Here is a tiny trained network, its code and every weight. The questions are about switching its units off for an input and a class, where a switched-off unit gives its printed mean instead of its output.

import numpy as np


def w(rows, s, z=0):
    codes = np.array(rows[::2]) - 128.0
    scale = np.full(codes.shape[1], s)
    scale[-1] = z or s
    return codes * scale


def f(y):
    return np.maximum(y, 0)


def log_softmax(a):
    a = a - a.max(-1, keepdims=True)
    return a - np.log(np.exp(a).sum(-1, keepdims=True))


def net(x, mask):
    res = np.array(x, float).reshape(1, 5) / 4 @ E
    y = f(res @ A[0][:, :-1].T + A[0][:, -1])
    res = res + np.where(mask, y, B[0][:, -1]) @ B[0][:, :-1]
    return log_softmax(res[-1] @ U[:, :-1].T + U[:, -1])


A, B = {}, {}
E = w([
[247,140,181,125,244,127,229,41,75,118,23,219],'x0',
[83,72,208,36,47,102,138,190,21,207,81,183],'x1',
[140,93,215,204,22,212,54,20,91,68,102,134],'x2',
[33,217,69,171,88,234,202,172,66,125,41,63],'x3',
[68,67,231,214,192,103,114,156,228,200,3,46],'x4',
],0.006)
A[0] = w([
[113,85,193,64,66,101,145,203,52,204,103,174,56],'neuron 1',
[94,41,206,174,144,98,93,159,233,164,74,70,59],'neuron 2',
[114,207,119,142,162,200,222,101,105,134,35,153,91],'neuron 3',
[6,222,69,173,73,247,172,223,70,146,65,34,89],'neuron 4',
[86,185,56,68,212,48,202,225,180,181,130,98,49],'neuron 5',
[174,195,86,205,218,154,136,45,203,33,140,94,91],'neuron 6',
[21,123,81,133,2,159,86,224,158,107,191,36,61],'neuron 7',
[94,80,211,187,150,98,108,140,203,203,45,74,35],'neuron 8',
[84,89,199,209,193,98,150,153,187,184,47,88,65],'neuron 9',
[98,105,107,131,210,73,153,212,167,170,100,105,76],'neuron 10',
[193,110,172,92,153,96,143,113,81,129,76,180,162],'neuron 11',
[153,177,36,49,196,75,206,196,109,125,181,157,110],'neuron 12',
[69,68,193,54,39,109,140,200,56,196,107,153,104],'neuron 13',
[204,74,149,134,172,55,40,92,208,127,188,144,80],'neuron 14',
[141,187,49,209,186,156,128,112,226,79,177,53,51],'neuron 15',
[164,14,208,64,139,34,36,146,179,170,215,181,86],'neuron 16',
[155,178,71,197,189,141,86,111,229,52,186,94,25],'neuron 17',
[114,93,200,204,36,198,59,41,114,51,90,108,6],'neuron 18',
[41,81,117,110,40,78,48,190,208,118,224,69,39],'neuron 19',
[152,128,206,173,45,198,77,44,74,44,118,143,102],'neuron 20',
[180,174,46,51,56,124,113,106,58,73,234,201,62],'neuron 21',
],0.0056,0.0027)
B[0] = w([
[43,180,210,30,102,161,68,164,164,157,55,68,199],'neuron 1',
[93,141,28,129,96,204,160,159,41,28,197,167,222],'neuron 2',
[194,150,95,199,230,49,112,34,63,117,108,129,201],'neuron 3',
[126,229,55,232,219,81,18,9,110,168,173,107,255],'neuron 4',
[184,31,206,221,65,75,77,191,189,216,201,86,217],'neuron 5',
[74,147,208,24,84,119,135,172,102,141,36,99,224],'neuron 6',
[236,88,194,134,222,26,247,103,33,52,30,162,238],'neuron 7',
[75,131,22,113,57,165,180,199,52,32,213,199,219],'neuron 8',
[88,144,46,106,71,147,209,190,35,24,192,196,220],'neuron 9',
[140,67,135,184,57,96,139,207,122,173,196,155,192],'neuron 10',
[148,130,178,69,162,81,165,104,127,86,49,125,194],'neuron 11',
[161,24,160,198,46,91,142,223,147,169,207,134,211],'neuron 12',
[37,215,178,39,98,194,58,123,192,168,54,40,214],'neuron 13',
[107,215,89,188,204,63,51,27,102,162,137,103,207],'neuron 14',
[35,160,207,23,85,165,62,176,133,161,36,90,211],'neuron 15',
[105,223,60,200,226,103,28,8,116,152,152,59,227],'neuron 16',
[31,184,208,16,79,171,81,170,124,149,44,87,203],'neuron 17',
[175,28,177,217,66,59,78,192,171,234,211,132,210],'neuron 18',
[216,73,212,100,213,64,217,119,33,86,19,210,224],'neuron 19',
[180,27,168,196,55,90,127,220,184,171,211,115,212],'neuron 20',
[56,175,3,94,76,215,164,179,44,30,218,178,220],'neuron 21',
],0.0054,0.0091)
U = w([
[59,162,4,94,26,205,179,201,76,18,254,214,38],'0',
[18,188,227,2,55,182,55,180,172,193,22,46,43],'1',
[196,5,188,237,24,90,83,214,193,241,245,117,51],'2',
[108,235,38,216,240,94,36,12,125,182,169,72,57],'3',
[238,66,220,83,235,74,245,112,76,63,25,219,195],'4',
[136,94,111,120,127,147,132,132,181,94,119,109,253],'5',
],0.0071,0.0048)

Each question gives the input, the list of numbers given to net, and the class t.
The units are the neurons (one row each of A and B). Each row of codes is followed by its name. A weight is (code - 128) times the scale printed after its matrix; where a second scale follows, it is the last column's (A, B and U).
mask holds one flag per neuron, in row order. A switched-off neuron (its flag False) gives its mean, the last column of its row in B, instead of its output. The means were averaged over made-up inputs and are rounded, as every weight is.
A unit's drop is (log p(t) with every unit on - log p(t) with that unit switched off) / (log p(t) with every unit on - log p(t) with every unit switched off).
The circuit of an input: a set's keep is (log p(t) with only the set's units on - log p(t) with every unit switched off) / (log p(t) with every unit on - log p(t) with every unit switched off). Starting from the 12 units with the biggest drops (on a tie, the unit counted first), units are removed one at a time, each time the one whose removal leaves the highest keep (on an exact tie, the one counted first), for as long as the keep stays at least 0.8.
units of the circuit, in order: the units of the circuit, biggest drop first
most important unit: the unit with the biggest drop
k most important neurons: the k neurons with the biggest drops, biggest first
drop when u is switched off: that unit's drop, to one decimal
input [4,7,7,-2,8], class 0: most important unit -> neuron 8
input [-7,7,-4,-8,4], class 3: 2 most important neurons -> (neuron 16; neuron 14)
input [0,-8,2,-8,-7], class 1: units of the circuit, in order -> (neuron 17; neuron 6)
input [4,6,3,1,6], class 0: 3 most important neurons -> (neuron 8; neuron 9; neuron 2)
input [5,-1,8,-8,-7], class 2: 3 most important neurons -> (neuron 20; neuron 18; neuron 4)
input [-2,-8,7,-5,2], class 1: 2 most important neurons -> (neuron 17; neuron 6)
input [8,2,-8,4,-7], class 2: 2 most important neurons -> (neuron 12; neuron 5)
input [3,-7,1,-3,-6], class 1: units of the circuit, in order -> (neuron 6; neuron 17)
input [3,-5,-4,-2,5], class 0: units of the circuit, in order -> (neuron 9; neuron 8)
input [4,2,-6,7,-4], class 3: 2 most important neurons -> (neuron 4; neuron 3)
input [7,8,6,1,1], class 1: 2 most important neurons -> (neuron 13; neuron 1)
input [-7,-2,7,-1,8], class 0: 2 most important neurons -> (neuron 2; neuron 8)
input [-7,-2,3,-5,6], class 4: 3 most important neurons -> (neuron 19; neuron 7; neuron 21)
input [-7,-7,0,-2,8], class 0: units of the circuit, in order -> (neuron 2)
input [6,-1,3,6,5], class 3: 2 most important neurons -> (neuron 3; neuron 7)
input [-6,-7,7,-6,1], class 1: 3 most important neurons -> (neuron 17; neuron 15; neuron 6)
input [-7,3,4,-5,-5], class 4: 2 most important neurons -> (neuron 19; neuron 7)
input [7,-4,-7,4,0], class 2: units of the circuit, in order -> (neuron 5; neuron 12)
input [8,8,-5,7,0], class 1: 4 most important neurons -> (neuron 1; neuron 13; neuron 7; neuron 19)
input [-7,1,6,0,-1], class 4: units of the circuit, in order -> (neuron 7)
input [-8,0,2,-6,-6], class 4: 3 most important neurons -> (neuron 19; neuron 7; neuron 4)
input [-8,3,-7,-4,-1], class 4: 2 most important neurons -> (neuron 19; neuron 7)
input [-8,-1,-3,8,-7], class 3: drop when neuron 4 is switched off -> 1.7
input [-7,5,4,-6,3], class 4: drop when neuron 4 is switched off -> 0.3
input [-7,0,-3,2,-3], class 4: drop when neuron 7 is switched off -> 0.2
input [-5,4,-7,-6,-5], class 2: drop when neuron 11 is switched off -> 0.0
input [1,7,4,-8,6], class 3: units of the circuit, in order -> (neuron 16)
